Here is a tiny trained network, its code and every weight. The questions are about switching its units off for an input and a target symbol, where a switched-off unit gives its printed mean instead of its output.

import numpy as np


def w(rows, s, z=0):
    codes = np.array(rows[::2]) - 128.0
    scale = np.full(codes.shape[1], s)
    scale[-1] = z or s
    return codes * scale


def norm(h):
    return h / np.sqrt((h * h).mean(-1, keepdims=True) + 1e-5)


def f(y):
    return np.maximum(y, 0)


def softmax(a):
    e = np.exp(a - a.max(-1, keepdims=True))
    return e / e.sum(-1, keepdims=True)


def log_softmax(a):
    a = a - a.max(-1, keepdims=True)
    return a - np.log(np.exp(a).sum(-1, keepdims=True))


def net(x, mask):
    ids = ['αβγδεζηλμξπστφψω'.index(c) for c in x.split()]
    T = len(ids)
    res = E[ids] + P[:T]
    r = norm(res)
    for j in range(2):
        rows = slice(2 * j, 2 * j + 2)
        q, k, v = (r @ M[0][rows].T for M in (Q, K, V))
        z = softmax(np.where(np.tri(T) > 0, q @ k.T / 2**0.5, -1e9)) @ v
        o = O[0][rows]
        res = res + np.where(mask[j], z, o[:, -1]) @ o[:, :-1]
    y = f(norm(res) @ A[0][:, :-1].T + A[0][:, -1])
    res = res + np.where(mask[2:18], y, B[0][:, -1]) @ B[0][:, :-1]
    return log_softmax(norm(res)[-1] @ U[:, :-1].T + U[:, -1])


Q, K, V, O, A, B = {}, {}, {}, {}, {}, {}
E = w([
[188,155,70],'α',
[131,171,115],'β',
[148,83,171],'γ',
[150,77,176],'δ',
[131,177,118],'ε',
[128,175,118],'ζ',
[120,140,100],'η',
[143,148,143],'λ',
[138,154,155],'μ',
[127,34,166],'ξ',
[103,128,114],'π',
[98,251,247],'σ',
[63,31,28],'τ',
[118,181,192],'φ',
[31,180,139],'ψ',
[95,125,113],'ω',
],0.013)
P = w([
[75,240,2],'0',
[70,222,65],'1',
[73,212,79],'2',
[94,173,103],'3',
[104,143,121],'4',
[114,108,133],'5',
[121,98,142],'6',
[127,68,160],'7',
[135,54,171],'8',
[138,32,185],'9',
[140,43,177],'10',
[145,50,163],'11',
],0.003)
Q[0] = w([
[112,121,104],'H0',
[31,22,33],'H0',
[94,201,50],'H1',
[151,141,254],'H1',
],0.0077)
K[0] = w([
[200,187,81],'H0',
[246,177,2],'H0',
[78,219,214],'H1',
[193,39,89],'H1',
],0.0061)
V[0] = w([
[246,81,9],'H0',
[1,48,59],'H0',
[186,218,119],'H1',
[175,7,93],'H1',
],0.0057)
O[0] = w([
[175,79,23,72],'H0',
[76,2,175,58],'H0',
[162,84,156,222],'H1',
[133,201,84,3],'H1',
],0.0066,0.0039)
A[0] = w([
[139,227,137,45],'N0',
[57,52,155,221],'N1',
[166,146,103,76],'N2',
[173,220,178,120],'N3',
[177,129,163,78],'N4',
[47,111,3,92],'N5',
[198,62,52,100],'N6',
[111,3,54,204],'N7',
[220,30,111,151],'N8',
[170,77,173,168],'N9',
[230,128,50,7],'N10',
[85,115,146,128],'N11',
[138,185,176,74],'N12',
[37,154,104,95],'N13',
[68,149,109,103],'N14',
[222,135,60,5],'N15',
],0.0059,0.0026)
B[0] = w([
[132,43,122,188],'N0',
[135,47,103,207],'N1',
[143,121,173,140],'N2',
[114,84,118,253],'N3',
[116,163,89,162],'N4',
[56,198,74,158],'N5',
[81,83,164,175],'N6',
[123,87,2,199],'N7',
[95,127,174,195],'N8',
[126,146,28,196],'N9',
[76,124,200,161],'N10',
[173,75,119,151],'N11',
[172,76,79,197],'N12',
[156,62,142,142],'N13',
[143,54,139,137],'N14',
[71,127,179,156],'N15',
],0.0046,0.0042)
U = w([
[125,150,75,141],'α',
[89,154,90,118],'β',
[105,163,101,106],'γ',
[109,97,84,19],'δ',
[179,117,82,77],'ε',
[145,107,97,105],'ζ',
[144,109,115,17],'η',
[249,121,128,172],'λ',
[177,160,156,155],'μ',
[125,110,130,64],'ξ',
[116,74,161,71],'π',
[106,180,169,250],'σ',
[118,125,88,193],'τ',
[110,177,180,253],'φ',
[17,121,189,107],'ψ',
[94,104,158,71],'ω',
],0.014,0.0043)

Each question gives the input, a string of symbols that net reads in full, and the target symbol t.
The units are the heads (2 rows each of Q, K, V and O) and the neurons (one row each of A and B). Each row of codes is followed by its name. A weight is (code - 128) times the scale printed after its matrix; where a second scale follows, it is the last column's (O, A, B and U).
mask holds one flag per unit, heads first, then neurons. A switched-off unit (its flag False) gives its mean, the last column of its rows in O or B, instead of its output. The means were averaged over made-up inputs and are rounded, as every weight is.
A unit's drop is (log p(t) with every unit on - log p(t) with that unit switched off) / (log p(t) with every unit on - log p(t) with every unit switched off).
The circuit of an input: a set's keep is (log p(t) with only the set's units on - log p(t) with every unit switched off) / (log p(t) with every unit on - log p(t) with every unit switched off). Starting from the 12 units with the biggest drops (on a tie, the unit counted first), units are removed one at a time, each time the one whose removal leaves the highest keep (on an exact tie, the one counted first), for as long as the keep stays at least 0.8.
circuit, biggest first: the units of the circuit, biggest drop first
k most important neurons: the k neurons with the biggest drops, biggest first
heads that matter: for each layer, one digit per head in row order, 1 if its drop is at least 0.15 and else 0, layers parted by /
drop of u: that unit's drop, to one decimal
input ε ζ η α λ λ, target λ: heads that matter -> 00
input ε η δ λ γ, target λ: 2 most important neurons -> N7; N6
input π λ ε λ λ ζ λ ε, target λ: circuit, biggest first -> H1; H0
input ψ ψ λ ε, target ψ: circuit, biggest first -> H0
input β γ γ γ α ζ λ ε ζ λ η β, target λ: heads that matter -> 10
input σ ε λ λ δ, target λ: heads that matter -> 11
input δ η π μ λ α ζ, target λ: heads that matter -> 00
input φ ζ λ γ, target λ: 2 most important neurons -> N12; N8
input η λ λ λ φ σ φ ξ μ, target φ: heads that matter -> 11
input λ μ λ γ ζ η π λ ζ λ λ, target λ: heads that matter -> 01
input ξ β γ σ ψ α, target ψ: 2 most important neurons -> N10; N15
input δ γ π λ α ε λ ε, target λ: heads that matter -> 00
input α ε λ ζ, target λ: drop of H0 -> 0.2
input λ φ ε, target φ: drop of N7 -> 0.0
input φ λ ε, target φ: drop of H1 -> 0.2
